Here is a tiny trained network, its code and every weight. The questions are about switching its units off for an input and a target symbol, where a switched-off unit gives its printed mean instead of its output.

import numpy as np


def w(rows, s, z=0):
    codes = np.array(rows[::2]) - 128.0
    scale = np.full(codes.shape[1], s)
    scale[-1] = z or s
    return codes * scale


def f(y):
    return np.maximum(y, 0)


def softmax(a):
    e = np.exp(a - a.max(-1, keepdims=True))
    return e / e.sum(-1, keepdims=True)


def log_softmax(a):
    a = a - a.max(-1, keepdims=True)
    return a - np.log(np.exp(a).sum(-1, keepdims=True))


def net(x, mask):
    ids = ['βδεζηθμξπτφψω'.index(c) for c in x.split()]
    T = len(ids)
    res = E[ids] + P[:T]
    u = 0
    for l in range(2):
        q, k, v = (res @ M[l].T for M in (Q, K, V))
        z = softmax(np.where(np.tri(T) > 0, q @ k.T / 3**0.5, -1e9)) @ v
        res = res + np.where(mask[u], z, O[l][:, -1]) @ O[l][:, :-1]
        u += 1
        y = f(res @ A[l][:, :-1].T + A[l][:, -1])
        res = res + np.where(mask[u : u + 4], y, B[l][:, -1]) @ B[l][:, :-1]
        u += 4
    return log_softmax(res[-1] @ U[:, :-1].T + U[:, -1])


Q, K, V, O, A, B = {}, {}, {}, {}, {}, {}
E = w([
[237,137,40,175,86,200,118,104,120],'β',
[139,84,101,119,252,184,154,46,203],'δ',
[208,225,139,142,114,180,86,103,58],'ε',
[153,101,58,138,108,125,113,109,32],'ζ',
[143,127,150,99,62,48,129,63,72],'η',
[87,199,73,193,55,187,131,56,149],'θ',
[249,221,111,134,56,123,150,85,182],'μ',
[122,86,25,107,99,139,120,164,177],'ξ',
[122,193,54,137,146,97,53,194,200],'π',
[193,119,36,126,106,159,93,194,190],'τ',
[99,86,120,132,126,20,55,140,111],'φ',
[132,177,58,128,161,150,31,182,103],'ψ',
[115,214,156,121,81,61,59,135,231],'ω',
],0.012)
P = w([
[145,169,196,2,92,155,108,102,69],'0',
[156,124,173,75,82,132,107,126,113],'1',
[157,121,157,107,85,121,109,133,128],'2',
[158,120,148,132,91,113,113,136,133],'3',
[164,129,140,139,99,107,115,131,131],'4',
[164,133,129,150,101,101,118,132,133],'5',
[165,139,118,156,107,96,117,128,129],'6',
[168,146,113,161,113,91,119,127,128],'7',
[169,149,106,170,115,88,121,128,128],'8',
[170,155,96,173,118,88,119,128,127],'9',
[172,161,88,177,121,81,124,129,127],'10',
],0.0079)
Q[0] = w([
[161,164,72,102,94,212,175,218,122],'0.h0',
[175,50,31,82,71,30,192,98,164],'0.h0',
[41,86,166,118,166,195,225,165,1],'0.h0',
],0.0095)
K[0] = w([
[144,176,54,98,99,186,154,138,108],'0.h0',
[136,73,110,79,140,121,226,124,107],'0.h0',
[135,114,114,134,11,91,114,165,67],'0.h0',
],0.011)
V[0] = w([
[224,74,110,82,131,59,134,157,67],'0.h0',
[146,184,74,185,2,155,153,183,46],'0.h0',
[102,145,153,121,83,162,35,191,192],'0.h0',
],0.0078)
O[0] = w([
[65,181,162,162,122,199,36,55,132,122],'0.h0',
[58,42,104,2,140,29,56,9,176,254],'0.h0',
[165,96,197,103,130,119,68,24,7,242],'0.h0',
],0.0038,0.002)
A[0] = w([
[205,79,132,123,60,121,179,173,55,66],'0.n0',
[2,210,187,156,96,192,120,160,189,97],'0.n1',
[86,55,171,55,221,91,105,96,211,108],'0.n2',
[87,121,71,94,152,163,130,244,150,2],'0.n3',
],0.015,0.0069)
B[0] = w([
[123,131,175,99,88,205,102,139,109,254],'0.n0',
[199,69,158,81,100,110,154,146,78,246],'0.n1',
[167,164,191,90,136,182,92,132,54,227],'0.n2',
[92,130,96,8,108,137,141,147,152,170],'0.n3',
],0.013,0.0024)
Q[1] = w([
[190,101,4,137,94,240,107,182,56],'1.h0',
[69,40,156,130,148,65,83,68,40],'1.h0',
[142,141,114,149,54,168,176,11,122],'1.h0',
],0.037)
K[1] = w([
[104,55,102,120,248,250,155,126,165],'1.h0',
[37,107,112,143,97,109,132,145,3],'1.h0',
[119,106,121,121,65,160,204,32,123],'1.h0',
],0.04)
V[1] = w([
[146,118,253,83,128,197,160,104,127],'1.h0',
[141,89,145,141,230,96,151,106,158],'1.h0',
[156,140,178,81,140,120,103,120,36],'1.h0',
],0.012)
O[1] = w([
[100,136,54,127,234,110,140,143,86,226],'1.h0',
[60,196,75,112,176,195,153,123,19,62],'1.h0',
[191,97,59,130,49,175,215,57,253,254],'1.h0',
],0.0052,0.0089)
A[1] = w([
[68,153,167,132,149,132,168,174,81,2],'1.n0',
[39,69,107,151,91,118,250,144,102,13],'1.n1',
[97,107,33,191,157,82,129,129,211,98],'1.n2',
[73,55,77,175,126,184,161,142,110,75],'1.n3',
],0.023,0.0057)
B[1] = w([
[154,158,120,136,126,75,87,107,196,190],'1.n0',
[47,151,50,185,90,120,170,71,148,158],'1.n1',
[64,124,123,175,204,141,104,222,88,254],'1.n2',
[85,6,169,138,130,156,139,140,96,209],'1.n3',
],0.015,0.0063)
U = w([
[164,116,171,185,96,196,149,168,131,14],'β',
[145,137,165,135,254,172,197,82,153,145],'δ',
[134,196,117,102,169,152,101,79,21,123],'ε',
[109,81,151,86,135,72,76,97,21,49],'ζ',
[152,125,165,80,35,112,51,70,137,254],'η',
[146,133,114,179,114,122,181,129,90,69],'θ',
[152,202,163,179,121,206,189,163,156,98],'μ',
[71,115,147,122,120,134,130,135,170,29],'ξ',
[144,137,75,83,162,111,156,150,120,53],'π',
[120,131,154,88,121,173,150,188,158,44],'τ',
[141,85,132,202,128,59,88,166,166,209],'φ',
[84,186,103,180,142,88,59,153,63,72],'ψ',
[178,121,183,126,125,83,215,198,97,110],'ω',
],0.0081,0.0079)

Each question gives the input, a string of symbols that net reads in full, and the target symbol t.
The units are the heads (3 rows each of Q, K, V and O) and the neurons (one row each of A and B). Each row of codes is followed by its name. A weight is (code - 128) times the scale printed after its matrix; where a second scale follows, it is the last column's (O, A, B and U).
mask holds one flag per unit, layer by layer, with each layer's heads first. A switched-off unit (its flag False) gives its mean, the last column of its rows in O or B, instead of its output. The means were averaged over made-up inputs and are rounded, as every weight is.
A unit's drop is (log p(t) with every unit on - log p(t) with that unit switched off) / (log p(t) with every unit on - log p(t) with every unit switched off).
The circuit of an input: a set's keep is (log p(t) with only the set's units on - log p(t) with every unit switched off) / (log p(t) with every unit on - log p(t) with every unit switched off). Starting from all 10 units, units are removed one at a time, each time the one whose removal leaves the highest keep (on an exact tie, the one counted first), for as long as the keep stays at least 0.8.
units of the circuit, in order: the units of the circuit, biggest drop first
most important unit: the unit with the biggest drop
top k neurons: the k neurons with the biggest drops, biggest first
k most important neurons of layer l: the k neurons of layer l with the biggest drops, biggest first
input ω φ φ η τ, target η: units of the circuit, in order => [1.h0, 1.n2]
input π θ ξ φ φ τ δ ε φ θ μ, target μ: units of the circuit, in order => [0.h0, 0.n0]
input δ ω η φ θ θ η φ ε τ, target τ: units of the circuit, in order => [0.h0, 0.n3]
input μ ζ ζ θ π ζ ζ β, target η: units of the circuit, in order => [1.h0, 1.n2]
input θ θ φ β τ, target η: most important unit => 1.n2
input η θ β ζ φ ω ζ π φ ζ, target ψ: units of the circuit, in order => [1.n2, 0.n1, 0.n2]
input ω θ δ ξ β τ β θ ξ ζ, target ζ: top 3 neurons => [1.n3, 0.n0, 0.n2]
input η ζ φ φ ε, target η: units of the circuit, in order => [1.n2, 1.h0]
input π ψ η ψ δ ψ π φ ζ ψ, target ψ: top 2 neurons => [1.n2, 0.n2]
input ε β ω θ φ β ω ξ η ω, target ψ: top 3 neurons => [1.n2, 0.n1, 0.n2]
input β β μ η η η, target ψ: top 2 neurons => [1.n2, 0.n2]
input ω β ω ε ζ δ φ θ ζ, target ζ: top 2 neurons => [1.n3, 0.n2]
input θ φ δ φ π ζ δ τ ε, target η: 2 most important neurons of layer 1 => [1.n0, 1.n2]
input θ δ θ η τ β π β τ, target τ: top 3 neurons => [0.n3, 0.n0, 0.n2]
input ξ β β ξ β θ β φ β β, target ψ: top 2 neurons => [1.n2, 0.n0]
input ε φ ε, target φ: most important unit => 1.h0
input ψ δ η β ψ ω ψ, target ψ: top 4 neurons => [0.n2, 1.n2, 0.n1, 0.n0]
input φ ζ β β μ θ, target η: units of the circuit, in order => [1.n2, 0.n1]
input τ ζ φ φ θ ζ θ φ, target ψ: 3 most important neurons of layer 0 => [0.n2, 0.n1, 0.n0]
input θ β π δ π μ π, target π: 2 most important neurons of layer 0 => [0.n1, 0.n3]
input μ ζ θ β β φ, target η: units of the circuit, in order => [1.n2, 1.h0]
input θ ζ ξ ω θ β φ β ω τ ψ, target η: units of the circuit, in order => [1.h0, 1.n2]
input θ β π φ ζ θ τ θ η, target η: units of the circuit, in order => [1.n2]
